What can hang from each mark
Z509: Z468
Z71: Z187 Z281 Z791
Z225: Z509 Z519 Z549 Z791
Z187: Z468 Z509
Z874: Z281 Z468 Z519
Z549: Z225 Z519 Z874
Z519: Z71 Z225 Z549 Z874
Z281: Z187 Z468 Z509 Z519 Z549
Z468: Z874
Z791: Z71 Z187 Z468

Every row comes from one small tree of marks. The marks that hang from a mark follow it in brackets, in the order of their numbers. Every link used is in the known rows. Which tree was each row made from?
Each row is shifted at random along 4 fixed directions that mean nothing.
Known rows
Z468(Z874(Z281(Z187(Z509) Z549(Z225)) Z519)): 177; 310; 237; 265; -316; 68; 395; -480; 123; -23; -111; -440; 425; 229; -25; -141; -135; -462; -367; -46; 37; 14; -68; -158; 344; 335; -144; 13; -199; -62; -312; 284; 28; 195; -312; 386; 347; -88; -43; -57; -217; -230; -9
Z225(Z509(Z468) Z519(Z874(Z281)) Z549 Z791): 84; 320; -49; 21; -269; -198; 441; -341; 77; -318; -54; -466; 264; 194; 114; 404; 242; -120; -289; 217; -184; 106; -135; 19; -26; 393; 15; -165; -137; -33; -40; 192; -191; 20; 118; 214; -96; 83; 427; 119; -189; -101; -41
Z281(Z187(Z509) Z468 Z549(Z225 Z874)): 321; 598; 47; -18; -501; -19; -13; -327; 53; -695; -116; -126; 26; 114; 470; -228; 218; -85; -41; -233; -369; 34; 193; 397; -357; 396; 153; -135; 70; 86; -226; 175; -233; 342; 83; 162; 142; 100; -100; -97; 26; -302; -158
Z187(Z468(Z874(Z519(Z549))) Z509): 35; -91; 152; 82; 44; -28; 336; -177; 38; -384; 344; -70; 96; -200; -10; 128; 150; -78; 52; -60; -205; -63; -203; 209; 301; -92; 253; 305; -30; 2; 64; -110; -16; 149; 158; 298; 233; 86; -217; 124; 90; -82; -63
Z791(Z71 Z468(Z874(Z281(Z509) Z519))): 202; 162; -2; 92; -141; -304; 61; -249; -59; -338; 162; -65; 0; -169; 278; -49; 278; -29; 269; -117; -364; -72; 49; 217; 163; -8; 335; 27; -50; 61; 4; -64; -38; 269; 169; 269; 282; -16; -264; -22; 143; -186; -25
Z281(Z187(Z468) Z549): 124; 378; 99; 7; -211; 48; 242; -146; 119; -257; -43; -168; 214; 183; 112; 136; 63; -255; -276; -234; 23; 123; -166; 119; -231; 508; 48; -139; -131; -244; -123; 201; -300; 91; 123; 244; 53; 171; 358; -102; -200; 74; -143
Z281(Z468 Z519(Z225(Z791(Z71))) Z549(Z874)): 240; 453; -7; 48; -302; -141; 46; -338; 84; -490; -41; -203; 123; 61; 191; 16; 162; -87; -27; -108; -259; 43; 3; 145; -65; 377; 13; -169; -26; 201; -146; 179; -259; 142; 198; 256; -244; 45; 292; 62; -55; -162; -93
Z71(Z281(Z468(Z874) Z509 Z519 Z549) Z791(Z187)): 170; 272; 296; 219; -144; -170; 337; -365; 24; 149; 34; -257; 305; 233; 404; 77; -70; -474; -378; -302; -104; 23; -136; 107; 56; 85; -126; -186; -149; -157; -337; 115; -195; 176; -120; 288; 130; -32; 412; -67; -215; -96; 50
Z509(Z468(Z874(Z281 Z519(Z225(Z791) Z549)))): 76; -44; 3; 127; 46; -85; 182; -273; -23; -311; 362; -68; 63; -384; 111; 327; 233; 25; 242; 270; -354; -134; -81; 283; 477; -328; 300; 211; -58; 325; 113; -143; 68; 100; 255; 170; 80; 12; -262; 128; 138; -171; 145
Z509(Z468(Z874(Z519))): 136; 186; 296; 185; 11; -37; 242; -335; -51; -31; 25; -229; 403; -7; 36; 98; -88; -194; -267; -193; -65; -26; -283; 90; 90; -16; 173; 11; -91; -124; -143; 27; -32; 166; 76; 512; 413; 2; -169; -39; -107; -34; 108
Z468(Z874(Z281(Z187) Z519)): 141; 290; 55; 74; -291; -25; 395; -290; 110; -241; -151; -292; 234; 153; 103; -93; 111; -333; -238; -150; 6; 86; -22; -11; 95; 504; 33; -149; -203; -322; -175; 137; -81; 107; -109; 165; 307; 48; -66; -92; -110; -138; -27
Z549(Z519 Z874(Z468)): 175; 184; 11; -14; -202; -43; 161; -179; 40; -403; 108; -32; -8; -220; 250; -142; 176; 103; 75; -266; -211; 23; -45; 261; -34; 200; 330; 8; 36; -109; -6; -28; -135; 143; 285; 142; 163; 178; -255; -42; 171; -225; -20
Z549(Z519(Z71(Z187) Z225(Z509(Z468))) Z874(Z281)): 168; 392; 10; -127; -143; -67; 134; -200; -76; -278; -157; -100; -31; -228; 298; 55; 381; 120; 191; -209; -343; 35; -73; 457; -452; 356; 574; -58; 248; -27; 41; 3; -183; 149; 495; 63; 368; 325; -397; -121; 139; -62; -31
Z225(Z509(Z468) Z519 Z549(Z874) Z791(Z187)): 47; 292; -80; -7; -324; -297; 508; -285; 103; -613; 10; -400; 238; 81; 218; 307; 270; -16; -324; 177; -226; 120; -76; 19; -47; 445; -97; -121; -104; -127; -67; 251; -255; 0; 146; 183; -47; 90; 325; 113; -117; -109; -118
Z281(Z187 Z468(Z874(Z519(Z225))) Z509 Z549): 60; 231; 57; 51; -155; 22; 270; -255; 117; -606; 49; -235; 147; 84; 138; -6; 166; -318; -286; -53; -112; -10; -106; 192; 167; 406; -240; -27; -233; -107; -190; 289; -190; 8; 136; 328; -159; 26; 141; 120; -77; -22; -52
Z187(Z468(Z874(Z281(Z519))) Z509): 152; 92; -75; 2; -223; -37; 443; -122; 129; -415; 188; -87; -35; 29; 47; -83; 230; -218; 75; -72; -114; 88; 81; 75; 313; 344; 42; 161; -115; -60; 5; -14; -61; 45; -156; 207; 145; 116; -229; 137; 43; -228; -214
Z791(Z71(Z187(Z468(Z874) Z509) Z281)): 55; 55; -112; 1; -106; -145; 543; -63; 118; -247; 220; -15; 2; -63; 152; 197; 335; -126; 81; -10; -92; 149; -44; 48; 273; 300; 75; 160; -101; -113; 43; -55; -139; -31; 1; 84; 156; 205; 10; 69; 6; -97; -163
Z791(Z71(Z187(Z509))): 53; 192; 54; 33; -117; -95; 395; -150; 73; -21; 3; -153; 172; 51; 94; 133; 144; -195; -123; -198; -17; 152; -187; 5; -38; 410; 116; 20; -37; -140; -53; 102; -162; 57; 122; 312; 332; 138; 8; -24; -115; -28; -108
Z468(Z874(Z519(Z71(Z187)))): 54; 211; -12; -24; -186; -94; 437; -196; 125; -226; -125; -238; 216; 70; -52; 98; 247; -195; -185; -183; 19; 192; -190; 30; -80; 564; 126; -113; -102; -368; -59; 79; -192; 31; 97; 141; 240; 118; -100; -36; -85; 83; -85
Z281(Z187(Z509) Z519(Z225) Z549): 157; 232; -61; 5; -332; -34; 199; -260; 127; -502; 111; -137; 46; 69; 190; 15; 164; -217; 124; 93; -247; 82; 73; 170; 113; 204; -24; 19; -87; 209; -12; 190; -216; 150; 131; 213; -244; 23; 178; 71; -56; -207; -103
Z549(Z225 Z519 Z874): 62; 131; 6; 10; -127; -49; 300; -216; 84; -333; 172; -84; 88; -403; 17; 66; 106; 39; -47; -127; -179; 57; -116; 118; 144; 162; 228; 139; 93; 82; 105; 54; -50; -1; 275; 276; 83; 144; -375; 53; 153; -193; 9
Z791(Z71(Z187) Z468(Z874(Z519(Z225(Z549))))): -38; -10; -53; 31; 63; -231; 372; -157; 56; -437; 240; -85; 188; -327; 10; 415; 331; 10; 65; 88; -186; 37; -223; 34; 391; 76; 108; 186; -100; -52; 132; -24; -151; 4; 292; 249; -36; 120; -49; 89; 28; 44; -41
Z509(Z468(Z874(Z281))): 81; 176; 67; 27; 43; -30; 345; -134; 15; -131; 68; -130; 160; -60; 4; 235; 138; -206; -214; -169; -20; 68; -181; 103; 158; 270; 102; -23; -130; -177; -22; 14; -48; -73; 52; 316; 299; 154; -206; 28; -78; 18; -6
Z71(Z187 Z281(Z549) Z791): 47; -15; -96; 96; -170; -97; 540; -165; 159; 176; 355; -31; 60; -115; 365; 472; 275; -220; -14; 199; -120; 138; -30; 84; 382; 8; 7; 28; -182; -44; -7; -66; -148; -40; -59; -239; -145; 107; 308; 52; -82; -114; 83
Z549(Z225(Z791(Z187 Z468)) Z519(Z71) Z874(Z281)): 45; 243; 57; 81; -110; -133; 272; -263; 120; -140; -1; -248; 143; -326; -52; 101; 114; -42; -89; -211; -116; 11; -127; 33; 65; 317; 186; 103; 166; 98; -38; 85; -48; 35; 203; 306; 311; 151; -368; -61; 56; -129; -46
Z187(Z468(Z874(Z281)) Z509): 46; 102; -1; -94; -8; -19; 417; -4; 89; -430; 196; -41; -61; -79; 22; 182; 326; -151; -36; -225; -112; 69; -84; 224; 59; 365; 213; 135; -9; -251; 95; -101; -103; -25; 71; 172; 271; 273; -259; 98; 38; -1; -202
Z791(Z187 Z468(Z874(Z281(Z509 Z519(Z549(Z225)))))): 169; 283; 39; 43; -189; -261; 279; -254; -12; -291; -7; -118; 148; -82; 225; -24; 112; -202; 37; -198; -205; 73; -9; 137; 166; 217; 93; -58; -38; -13; -86; 107; -134; 167; 78; 376; 159; 47; -209; -72; 22; -202; -115
Z71(Z281(Z519(Z874))): 3; -135; -71; -77; 152; -250; 241; -76; 19; -363; 453; 117; -56; -413; 152; 423; 336; -13; 226; 5; -298; 16; -135; 289; 252; -232; 329; 72; -9; 43; 288; -249; -112; -42; 396; -20; -168; 189; 101; 92; 135; -42; 102
Z71(Z281(Z549(Z225 Z519)) Z791(Z468)): 101; 109; -42; 130; -157; -170; 363; -212; 146; 128; 327; -52; 12; -197; 302; 391; 187; -130; 29; 18; -214; 89; -11; 100; 354; -108; 109; 37; -100; 74; 53; -78; -112; 27; -3; 71; -222; 71; 104; 51; -7; -175; 57
Z509(Z468(Z874(Z281 Z519(Z225(Z791))))): 88; 231; -4; 31; -77; -34; 384; -213; 81; -272; 18; -212; 130; -35; 55; 238; 210; -143; -120; 6; -89; 50; -85; 115; 171; 292; 82; -28; -116; -115; -25; 13; -74; -42; 52; 248; 141; 130; -160; 73; -50; -67; 10
Z281(Z519 Z549(Z225)): 40; 187; -136; -105; -101; -156; 244; -116; 175; -493; 248; -57; 30; -165; -17; 341; 253; -106; -23; -25; -148; 165; -66; 116; 67; 272; 6; -49; -74; 39; 213; 131; -283; -102; 192; 207; -334; 127; 191; 132; -27; 30; -84
Z874(Z519(Z225(Z549))): 54; 178; 45; 89; -197; -13; 287; -339; 104; -138; 46; -251; 252; -62; 34; 196; 93; -88; -38; 161; -170; 37; -156; 27; 192; 159; 193; 5; -77; 4; 36; 101; -94; 141; 216; 222; -95; 28; 87; 45; -73; -119; 24
Z519(Z225(Z791) Z549(Z874(Z281))): 234; 356; -151; 41; -431; -7; 221; -334; 37; -144; -57; -161; -40; -79; 224; 67; 254; 12; 263; 205; -330; 68; 83; 213; 143; 333; 352; -110; 37; 394; -73; 68; -15; 174; 247; -63; -107; 91; -47; 15; 76; -368; -62
Z509(Z468(Z874(Z281(Z549) Z519(Z225(Z791))))): 127; 254; -77; 17; -156; -56; 330; -212; 101; -346; 75; -177; 58; -23; 108; 264; 274; -111; -25; 100; -156; 64; -2; 148; 200; 282; 65; -45; -142; -48; -3; 29; -111; -22; 44; 137; 31; 104; -81; 92; -35; -80; -24
Z281(Z549(Z225(Z519(Z71)))): 75; 240; -151; -56; -214; -189; 95; -209; 125; -333; 192; -121; 34; -174; 32; 323; 327; 31; 151; 83; -301; 127; -58; 227; -94; 168; 265; -37; 42; 174; 199; 101; -209; 90; 326; 97; -185; 67; 67; 77; 30; 6; -68
Z468(Z874(Z281(Z519(Z71 Z549)))): 96; 121; -140; -60; -126; -151; 260; -135; 62; -299; 74; -90; -18; -102; -21; 141; 345; -153; 118; -88; -160; 125; -54; 149; 126; 356; 242; -88; -97; -15; 95; -5; -103; 13; 162; 33; 101; 104; -118; 21; 39; -17; -92
Z519(Z71 Z874(Z281(Z187 Z509(Z468) Z549(Z225)))): 33; 113; 86; 104; 19; 106; 269; -250; 103; 74; -13; -320; 174; 13; -272; 81; 27; -335; -204; -13; 85; 28; -269; -35; 279; 412; -104; 87; -123; 226; -146; 285; 32; -78; 80; 343; 166; 83; 86; 31; -139; 20; -38
Z225(Z509 Z519(Z874(Z281 Z468)) Z549 Z791(Z187)): 70; 189; -20; 51; -237; -305; 264; -377; 38; -483; 139; -381; 225; -44; 267; 361; 274; 10; -11; 256; -381; -39; -85; 177; 15; 21; 198; -28; 3; 105; 36; 69; -189; 226; 307; 106; -94; 59; 439; 36; -35; -191; -13

Which tree is each row?
78; 153; -87; -69; -69; 39; 177; -133; 89; -578; 161; -90; -108; -121; 253; -93; 293; -143; 146; -34; -187; -73; 73; 334; 147; 238; 34; 38; -87; 66; 26; 112; -139; 3; 159; 209; -129; 207; 7; 68; 95; -205; -9	Z874(Z281(Z187 Z509 Z519(Z225)) Z468)
85; 309; -26; -188; 27; 20; 234; -100; -34; -240; -84; -88; -78; -99; 133; 278; 321; -69; 68; -127; -199; 81; -159; 389; -185; 414; 351; -124; 93; -38; 91; -1; -131; -54; 463; 149; 10; 341; -66; 30; 37; -4; -48	Z519(Z225 Z874(Z281(Z509(Z468))))
200; 204; 59; 197; -363; -43; 233; -426; 89; -153; -32; -286; 209; -63; 55; -236; 20; -37; 100; 88; -182; -29; -18; 3; 197; 222; 168; 99; 27; 237; -208; 121; 16; 271; 86; 187; 170; -25; -106; -22; 49; -319; -45	Z549(Z874(Z519(Z71 Z225(Z791(Z187(Z468))))))
68; 128; 164; 109; -77; -72; 192; -315; -35; -370; 171; -223; 225; -229; 188; 144; 118; -85; -218; -17; -290; -126; -172; 159; 137; 47; 212; 92; -41; 34; -19; 119; -57; 141; 286; 253; 180; 89; -3; -2; -1; -131; 44	Z225(Z509 Z549(Z519 Z874(Z281(Z187 Z468))))
147; 150; -115; -89; -173; -110; 350; -86; 70; -483; 148; -30; -122; -3; 191; 39; 340; -137; 93; -99; -212; 118; 102; 223; 125; 288; 109; 27; -86; -88; 59; -45; -106; 5; -18; 175; 204; 137; -338; 118; 57; -176; -136	Z187(Z509(Z468(Z874(Z281(Z519)))))
37; 242; -84; -80; -59; -89; 83; -175; 76; -538; 22; -162; 5; -126; 130; 160; 379; -137; 64; -32; -262; -26; -33; 277; -73; 324; 173; -46; -35; 95; 92; 102; -192; 38; 312; 169; -95; 187; 90; 22; -6; -18; -53	Z874(Z281(Z187 Z468 Z519(Z71 Z225(Z509 Z549))))
104; 190; -44; 101; -334; -188; 373; -360; 126; -102; -8; -361; 278; 98; 31; 169; 84; -153; -114; 79; -107; 138; -141; -38; 72; 264; 80; -113; -76; 44; -78; 92; -115; 110; 164; 209; -118; -37; 254; 87; -93; -207; 23	Z225(Z519(Z874) Z791)
87; 55; -219; 31; -273; -114; 263; -206; 112; -34; 150; -127; -130; -218; 116; 118; 313; 10; 340; 147; -308; 103; -7; 189; 123; 116; 344; 120; 23; 315; 171; 3; -71; 81; 351; 138; -191; 50; -174; 116; 144; -187; -39	Z549(Z519(Z71(Z791) Z225(Z509)))
133; 150; 54; 112; -175; -175; 204; -338; -51; -262; 223; -224; 194; -136; 219; 444; 159; 39; -20; 201; -399; -38; -166; 235; 18; -175; 365; 68; 25; 247; 78; -50; -143; 209; 390; 293; 12; 19; 125; 63; -12; -142; 50	Z225(Z509(Z468) Z549(Z519(Z874)) Z791)
230; 323; 66; 116; -291; -131; 374; -323; 47; -111; -54; -197; 197; 253; 257; -194; 44; -390; -213; -216; -85; 107; 1; 54; 165; 356; -95; -180; -192; -133; -251; 137; -133; 91; -154; 347; 7; -3; 74; 37; -109; -249; -35	Z71(Z281(Z468(Z874) Z509 Z519))
-7; 92; -133; -18; -164; -153; 517; -178; 189; -366; 62; -217; 20; -57; -44; 234; 365; -137; 26; 69; -132; 136; -69; 59; 225; 386; 76; 56; -46; -114; 45; -13; -100; -34; 131; 59; 13; 126; -114; 101; 3; -37; -126	Z468(Z874(Z519(Z71(Z281) Z225(Z791(Z187(Z509))))))
68; 160; 117; 97; 11; -166; 414; -175; 20; -66; 31; -169; 233; -38; 36; 155; 157; -250; -150; -259; -16; 67; -198; -42; 241; 312; 42; 99; -81; -179; -110; 49; -73; 45; -2; 411; 412; 132; -206; -23; -102; -27; -101	Z791(Z71(Z187(Z509)) Z468(Z874(Z281)))
67; 168; 27; 146; -225; -184; 332; -384; 62; 84; -78; -425; 290; 131; -110; 2; 62; -186; -111; 53; -94; 118; -271; -62; 82; 317; 88; -50; -136; 173; -83; 336; -53; 116; 181; 429; -26; -61; 197; 81; -123; -90; -36	Z225(Z509 Z519(Z71 Z549))
128; 318; 182; 96; -82; 15; 58; -342; 78; -281; 153; -260; 105; -52; 250; 62; 146; -103; -70; -77; -224; -170; -36; 324; -35; 59; 177; -15; 9; 1; -80; 104; -126; 200; 74; 255; 157; 101; 68; -16; -6; -129; 87	Z874(Z281(Z509 Z549(Z225(Z791))) Z468 Z519)
213; 407; 183; 221; -285; 58; 82; -528; 27; 245; -302; -343; 318; 106; 169; -186; 17; -197; 107; 3; -162; -41; -107; 122; 34; 252; 298; -80; -21; 202; -268; 183; -29; 376; 96; 239; 270; -19; -60; -150; -94; -257; 62	Z874(Z281(Z468) Z519(Z71(Z187) Z225 Z549))
151; 364; 7; 12; -241; 40; 105; -272; 180; -529; 39; -200; 40; -8; 294; -62; 235; -91; 18; -39; -155; -52; 117; 242; 1; 279; 81; -65; -119; -101; -56; 146; -189; 168; -29; 88; 50; 154; 117; -95; 0; -197; -1	Z874(Z281(Z187 Z549(Z225)) Z468 Z519)
-50; 79; 30; -141; 185; 6; 215; 5; 88; -619; 209; -67; -69; -162; 170; 93; 310; -184; -126; -302; -59; -73; -122; 349; -42; 305; 22; -12; -96; -261; 70; 72; -215; -126; 231; 241; 61; 311; 81; 34; 33; 55; 13	Z874(Z281(Z187 Z509 Z519) Z468)
